Below are the code and all the weights of a small trained network. Each question names an input and a class and asks about switching units off, where a switched-off unit gives its printed mean instead of its output.

import numpy as np


def w(rows, s, z=0):
    codes = np.array(rows[::2]) - 128.0
    scale = np.full(codes.shape[1], s)
    scale[-1] = z or s
    return codes * scale


def f(y):
    return np.maximum(y, 0)


def log_softmax(a):
    a = a - a.max(-1, keepdims=True)
    return a - np.log(np.exp(a).sum(-1, keepdims=True))


def net(x, mask):
    res = np.array(x, float).reshape(1, 6) / 4 @ E
    y = f(res @ A[0][:, :-1].T + A[0][:, -1])
    res = res + np.where(mask, y, B[0][:, -1]) @ B[0][:, :-1]
    return log_softmax(res[-1] @ U[:, :-1].T + U[:, -1])


A, B = {}, {}
E = w([
[62,135,15,107],'x0',
[129,152,135,42],'x1',
[90,185,254,144],'x2',
[175,122,165,243],'x3',
[78,37,190,144],'x4',
[20,128,87,158],'x5',
],0.0085)
A[0] = w([
[231,102,124,136,50],'n0',
[159,190,121,60,228],'n1',
[214,131,112,102,254],'n2',
[168,152,94,82,57],'n3',
[101,250,136,103,92],'n4',
[138,146,225,198,135],'n5',
[106,124,123,70,61],'n6',
[213,141,115,254,125],'n7',
[184,142,113,97,176],'n8',
[198,72,74,130,185],'n9',
[157,64,221,51,96],'n10',
[188,145,128,220,96],'n11',
[154,115,12,126,124],'n12',
[196,95,129,101,230],'n13',
[201,52,223,121,97],'n14',
[144,89,18,120,142],'n15',
[105,121,126,108,91],'n16',
[39,89,180,158,148],'n17',
],0.011,0.0071)
B[0] = w([
[106,65,68,59,171],'n0',
[188,202,138,129,222],'n1',
[184,177,50,84,231],'n2',
[174,165,99,82,160],'n3',
[166,164,150,201,176],'n4',
[208,64,153,138,232],'n5',
[137,108,130,173,151],'n6',
[134,1,111,202,231],'n7',
[172,160,107,161,185],'n8',
[148,174,8,85,218],'n9',
[162,97,52,83,189],'n10',
[142,42,142,219,195],'n11',
[80,142,18,188,240],'n12',
[189,136,68,116,208],'n13',
[214,84,112,134,209],'n14',
[65,142,47,137,244],'n15',
[106,121,124,155,139],'n16',
[107,188,93,8,208],'n17',
],0.008,0.011)
U = w([
[144,198,254,54,60],'0',
[197,56,135,101,89],'1',
[5,163,139,50,64],'2',
[91,117,60,132,131],'3',
[183,242,77,53,254],'4',
[178,91,216,204,92],'5',
],0.0096,0.0068)

Each question gives the input, the list of numbers given to net, and the class t.
The units are the neurons (one row each of A and B). Each row of codes is followed by its name. A weight is (code - 128) times the scale printed after its matrix; where a second scale follows, it is the last column's (A, B and U).
mask holds one flag per neuron, in row order. A switched-off neuron (its flag False) gives its mean, the last column of its row in B, instead of its output. The means were averaged over made-up inputs and are rounded, as every weight is.
A unit's drop is (log p(t) with every unit on - log p(t) with that unit switched off) / (log p(t) with every unit on - log p(t) with every unit switched off).
The circuit of an input: a set's keep is (log p(t) with only the set's units on - log p(t) with every unit switched off) / (log p(t) with every unit on - log p(t) with every unit switched off). Starting from the 12 units with the biggest drops (on a tie, the unit counted first), units are removed one at a time, each time the one whose removal leaves the highest keep (on an exact tie, the one counted first), for as long as the keep stays at least 0.8.
circuit, biggest first: the units of the circuit, biggest drop first
top k neurons: the k neurons with the biggest drops, biggest first
drop of u: that unit's drop, to one decimal
input [-3,-3,8,5,-2,-5], class 5: circuit, biggest first => n11
input [-8,3,2,4,-1,4], class 5: circuit, biggest first => n9, n15
input [-6,-4,-4,2,5,5], class 5: circuit, biggest first => n2, n15
input [-4,3,8,7,-3,-8], class 1: top 2 neurons => n10, n0
input [-6,-1,7,1,3,7], class 0: top 3 neurons => n17, n7, n12
input [-8,1,4,2,5,7], class 1: top 2 neurons => n17, n5
input [-1,0,8,-3,3,6], class 2: top 2 neurons => n17, n1
input [-8,-3,0,3,-7,0], class 1: top 2 neurons => n0, n2
input [1,-8,1,0,-4,-7], class 1: drop of n7 => 0.4
input [-3,-5,-4,4,0,2], class 1: drop of n12 => 0.2
input [-3,-6,1,3,-5,-7], class 1: drop of n17 => 0.0
input [1,3,8,0,-2,8], class 2: drop of n1 => 0.1
